Below is a small trained network, with its code and all its weights. Each question gives an input and a class and asks what happens when units are switched off, that is, made to give their printed mean instead of their output.

import numpy as np


def w(rows, s, z=0):
    codes = np.array(rows[::2]) - 128.0
    scale = np.full(codes.shape[1], s)
    scale[-1] = z or s
    return codes * scale


def f(y):
    return np.maximum(y, 0)


def log_softmax(a):
    a = a - a.max(-1, keepdims=True)
    return a - np.log(np.exp(a).sum(-1, keepdims=True))


def net(x, mask):
    res = np.array(x, float).reshape(1, 6) / 4 @ E
    y = f(res @ A[0][:, :-1].T + A[0][:, -1])
    res = res + np.where(mask, y, B[0][:, -1]) @ B[0][:, :-1]
    return log_softmax(res[-1] @ U[:, :-1].T + U[:, -1])


A, B = {}, {}
E = w([
[67,2,116,31],'x0',
[127,125,129,128],'x1',
[245,66,161,84],'x2',
[129,128,131,129],'x3',
[128,126,128,131],'x4',
[128,84,38,213],'x5',
],0.0078)
A[0] = w([
[20,149,94,121,227],'n1',
[170,198,159,97,169],'n2',
[77,162,151,123,176],'n3',
[154,167,136,123,30],'n4',
[72,85,118,129,214],'n5',
[15,129,43,195,152],'n6',
[103,167,129,121,67],'n7',
[132,98,68,141,126],'n8',
[147,193,129,189,252],'n9',
[157,202,168,108,207],'n10',
[140,170,91,199,206],'n11',
[227,166,120,127,134],'n12',
[46,136,133,116,142],'n13',
[66,43,109,106,206],'n14',
[9,140,78,169,206],'n15',
[78,65,132,47,153],'n16',
[133,93,182,99,66],'n17',
[78,226,106,80,192],'n18',
[149,104,59,137,113],'n19',
[162,123,203,98,104],'n20',
[174,94,71,172,98],'n21',
[175,118,57,121,157],'n22',
[127,200,178,138,175],'n23',
[107,105,171,117,104],'n24',
[197,87,121,132,194],'n25',
[128,84,149,75,63],'n26',
[91,172,160,141,141],'n27',
[115,77,203,80,44],'n28',
],0.014,0.0046)
B[0] = w([
[158,167,225,147,233],'n1',
[175,76,146,222,201],'n2',
[41,104,221,203,184],'n3',
[152,118,114,160,146],'n4',
[186,150,205,71,209],'n5',
[223,227,123,83,254],'n6',
[53,120,199,134,149],'n7',
[165,40,88,156,181],'n8',
[124,228,85,218,245],'n9',
[178,116,145,255,212],'n10',
[115,211,27,171,231],'n11',
[134,88,145,229,200],'n12',
[115,151,211,102,190],'n13',
[205,81,153,11,251],'n14',
[209,206,195,125,249],'n15',
[93,77,116,25,245],'n16',
[117,204,102,86,172],'n17',
[109,153,193,166,212],'n18',
[130,47,67,157,179],'n19',
[174,155,73,88,186],'n20',
[53,51,48,160,195],'n21',
[135,53,73,178,184],'n22',
[127,133,166,220,206],'n23',
[101,171,130,66,156],'n24',
[111,68,35,173,212],'n25',
[83,99,64,83,185],'n26',
[76,116,185,189,177],'n27',
[98,203,88,49,194],'n28',
],0.0083,0.0099)
U = w([
[83,141,191,189,31],'0',
[162,232,64,131,51],'1',
[59,121,254,50,66],'2',
[244,139,153,73,125],'3',
[175,96,143,185,254],'4',
[96,86,69,190,137],'5',
[138,131,83,34,92],'6',
[135,21,89,82,12],'7',
],0.011,0.0055)

Each question gives the input, the list of numbers given to net, and the class t.
The units are the neurons (one row each of A and B). Each row of codes is followed by its name. A weight is (code - 128) times the scale printed after its matrix; where a second scale follows, it is the last column's (A, B and U).
mask holds one flag per neuron, in row order. A switched-off neuron (its flag False) gives its mean, the last column of its row in B, instead of its output. The means were averaged over made-up inputs and are rounded, as every weight is.
A unit's drop is (log p(t) with every unit on - log p(t) with that unit switched off) / (log p(t) with every unit on - log p(t) with every unit switched off).
most important unit: the unit with the biggest drop
k most important neurons: the k neurons with the biggest drops, biggest first
drop when u is switched off: that unit's drop, to one decimal
input [7,-6,-8,7,-2,1], class 3: most important unit -> n6
input [7,7,7,8,-6,1], class 7: 3 most important neurons -> n6; n25; n15
input [4,-1,-4,1,3,1], class 3: 3 most important neurons -> n6; n15; n14
input [1,-7,-2,-3,7,-6], class 2: 2 most important neurons -> n9; n11
input [7,-4,0,2,1,-4], class 2: 2 most important neurons -> n11; n6
input [8,7,5,-1,2,1], class 7: 3 most important neurons -> n6; n15; n25
input [-1,-6,-1,6,-3,7], class 1: 2 most important neurons -> n6; n11
input [0,-6,-7,0,-2,-8], class 0: drop when n10 is switched off -> 0.2
input [-2,-8,1,-6,2,-5], class 4: drop when n20 is switched off -> 0.1
input [1,6,6,-4,-6,-6], class 6: drop when n28 is switched off -> 0.2
input [4,-5,1,-4,1,-4], class 6: drop when n27 is switched off -> 0.1
